Below are the code and all the weights of a small trained network. Each question names an input and a class and asks about switching units off, where a switched-off unit gives its printed mean instead of its output.

import numpy as np


def w(rows, s, z=0):
    codes = np.array(rows[::2]) - 128.0
    scale = np.full(codes.shape[1], s)
    scale[-1] = z or s
    return codes * scale


def f(y):
    return np.maximum(y, 0)


def log_softmax(a):
    a = a - a.max(-1, keepdims=True)
    return a - np.log(np.exp(a).sum(-1, keepdims=True))


def net(x, mask):
    res = np.array(x, float).reshape(1, 5) / 4 @ E
    y = f(res @ A[0][:, :-1].T + A[0][:, -1])
    res = res + np.where(mask, y, B[0][:, -1]) @ B[0][:, :-1]
    return log_softmax(res[-1] @ U[:, :-1].T + U[:, -1])


A, B = {}, {}
E = w([
[155,60,116,196,92,91,83,164,166,95,82,139],'x0',
[142,130,249,74,88,119,109,135,142,117,78,70],'x1',
[102,116,106,122,93,120,138,116,125,162,138,128],'x2',
[203,94,127,100,107,144,84,184,54,151,166,133],'x3',
[123,123,132,124,117,117,140,130,122,106,141,130],'x4',
],0.019)
A[0] = w([
[79,106,95,240,140,79,125,139,166,83,75,177,142],'neuron 0',
[63,156,202,80,107,45,135,121,218,132,50,22,166],'neuron 1',
[201,52,107,222,105,106,135,165,149,121,142,178,156],'neuron 2',
[164,83,45,120,136,170,110,147,78,113,160,212,143],'neuron 3',
[161,74,219,101,49,116,88,132,150,115,89,96,106],'neuron 4',
[106,151,50,127,186,156,173,125,126,135,195,156,211],'neuron 5',
[160,86,122,164,40,103,16,192,121,133,96,116,85],'neuron 6',
[166,143,76,171,164,132,143,119,55,116,196,152,204],'neuron 7',
[82,255,122,128,162,105,170,61,162,112,150,160,219],'neuron 8',
[103,195,87,128,147,74,155,29,194,80,90,120,255],'neuron 9',
[191,142,162,21,66,135,89,168,61,125,146,134,153],'neuron 10',
[130,116,114,207,100,66,122,90,234,123,68,142,152],'neuron 11',
[116,169,149,41,149,210,173,141,49,171,137,73,178],'neuron 12',
],0.009,0.0074)
B[0] = w([
[71,68,117,179,126,100,133,173,169,124,160,169,213],'neuron 0',
[125,165,172,172,98,163,176,133,99,83,49,100,252],'neuron 1',
[72,115,115,115,166,114,81,126,190,125,130,149,209],'neuron 2',
[101,197,87,122,124,115,73,143,179,166,166,133,211],'neuron 3',
[154,107,86,109,172,115,157,112,133,108,78,69,221],'neuron 4',
[128,106,106,86,153,192,167,180,107,162,151,124,231],'neuron 5',
[106,114,88,68,177,126,142,160,170,138,109,67,208],'neuron 6',
[117,143,131,63,131,156,103,178,132,185,198,127,214],'neuron 7',
[105,94,81,92,172,185,203,60,115,121,118,106,241],'neuron 8',
[102,100,119,141,133,196,191,99,133,117,97,156,235],'neuron 9',
[169,112,125,142,145,108,112,96,51,169,134,96,229],'neuron 10',
[141,81,172,190,106,134,160,173,192,96,115,158,207],'neuron 11',
[155,141,201,155,111,105,143,99,7,152,156,151,244],'neuron 12',
],0.012,0.021)
U = w([
[134,57,77,78,195,168,179,119,133,132,108,68,233],'0',
[110,83,147,181,118,132,145,148,168,125,151,252,139],'1',
[155,218,145,103,108,153,109,173,94,162,183,162,249],'2',
[117,147,108,109,130,55,39,142,193,160,141,144,37],'3',
[124,221,192,141,77,179,167,61,111,81,101,129,49],'4',
[149,124,181,168,40,123,152,195,165,57,76,104,26],'5',
[209,141,203,135,112,38,122,74,93,169,131,116,156],'6',
],0.011,0.0016)

Each question gives the input, the list of numbers given to net, and the class t.
The units are the neurons (one row each of A and B). Each row of codes is followed by its name. A weight is (code - 128) times the scale printed after its matrix; where a second scale follows, it is the last column's (A, B and U).
mask holds one flag per neuron, in row order. A switched-off neuron (its flag False) gives its mean, the last column of its row in B, instead of its output. The means were averaged over made-up inputs and are rounded, as every weight is.
A unit's drop is (log p(t) with every unit on - log p(t) with that unit switched off) / (log p(t) with every unit on - log p(t) with every unit switched off).
The circuit of an input: a set's keep is (log p(t) with only the set's units on - log p(t) with every unit switched off) / (log p(t) with every unit on - log p(t) with every unit switched off). Starting from the 12 units with the biggest drops (on a tie, the unit counted first), units are removed one at a time, each time the one whose removal leaves the highest keep (on an exact tie, the one counted first), for as long as the keep stays at least 0.8.
units of the circuit, in order: the units of the circuit, biggest drop first
most important unit: the unit with the biggest drop
top k neurons: the k neurons with the biggest drops, biggest first
drop of u: that unit's drop, to one decimal
input [7,0,4,4,1], class 3: top neuron -> (neuron 8)
input [-4,-7,6,1,7], class 2: units of the circuit, in order -> (neuron 3; neuron 7)
input [1,-5,-1,7,6], class 3: units of the circuit, in order -> (neuron 2; neuron 3)
input [5,8,-7,-1,-1], class 5: top 2 neurons -> (neuron 1; neuron 8)
input [2,2,5,-7,-3], class 5: top 2 neurons -> (neuron 1; neuron 11)
input [0,1,-7,-3,-2], class 4: top 3 neurons -> (neuron 6; neuron 5; neuron 4)
input [8,0,7,-5,-1], class 1: top 2 neurons -> (neuron 0; neuron 2)
input [-3,-3,-3,1,-4], class 2: top 2 neurons -> (neuron 4; neuron 6)
input [-6,1,7,4,2], class 6: top 2 neurons -> (neuron 12; neuron 10)
input [-3,8,1,0,-2], class 4: drop of neuron 1 -> 1.3
input [6,-5,-7,1,8], class 3: drop of neuron 2 -> 0.1
input [5,2,4,0,5], class 5: drop of neuron 11 -> 0.2
input [0,8,6,2,-6], class 6: drop of neuron 10 -> 0.2
input [2,6,-5,-7,-1], class 5: most important unit -> neuron 11
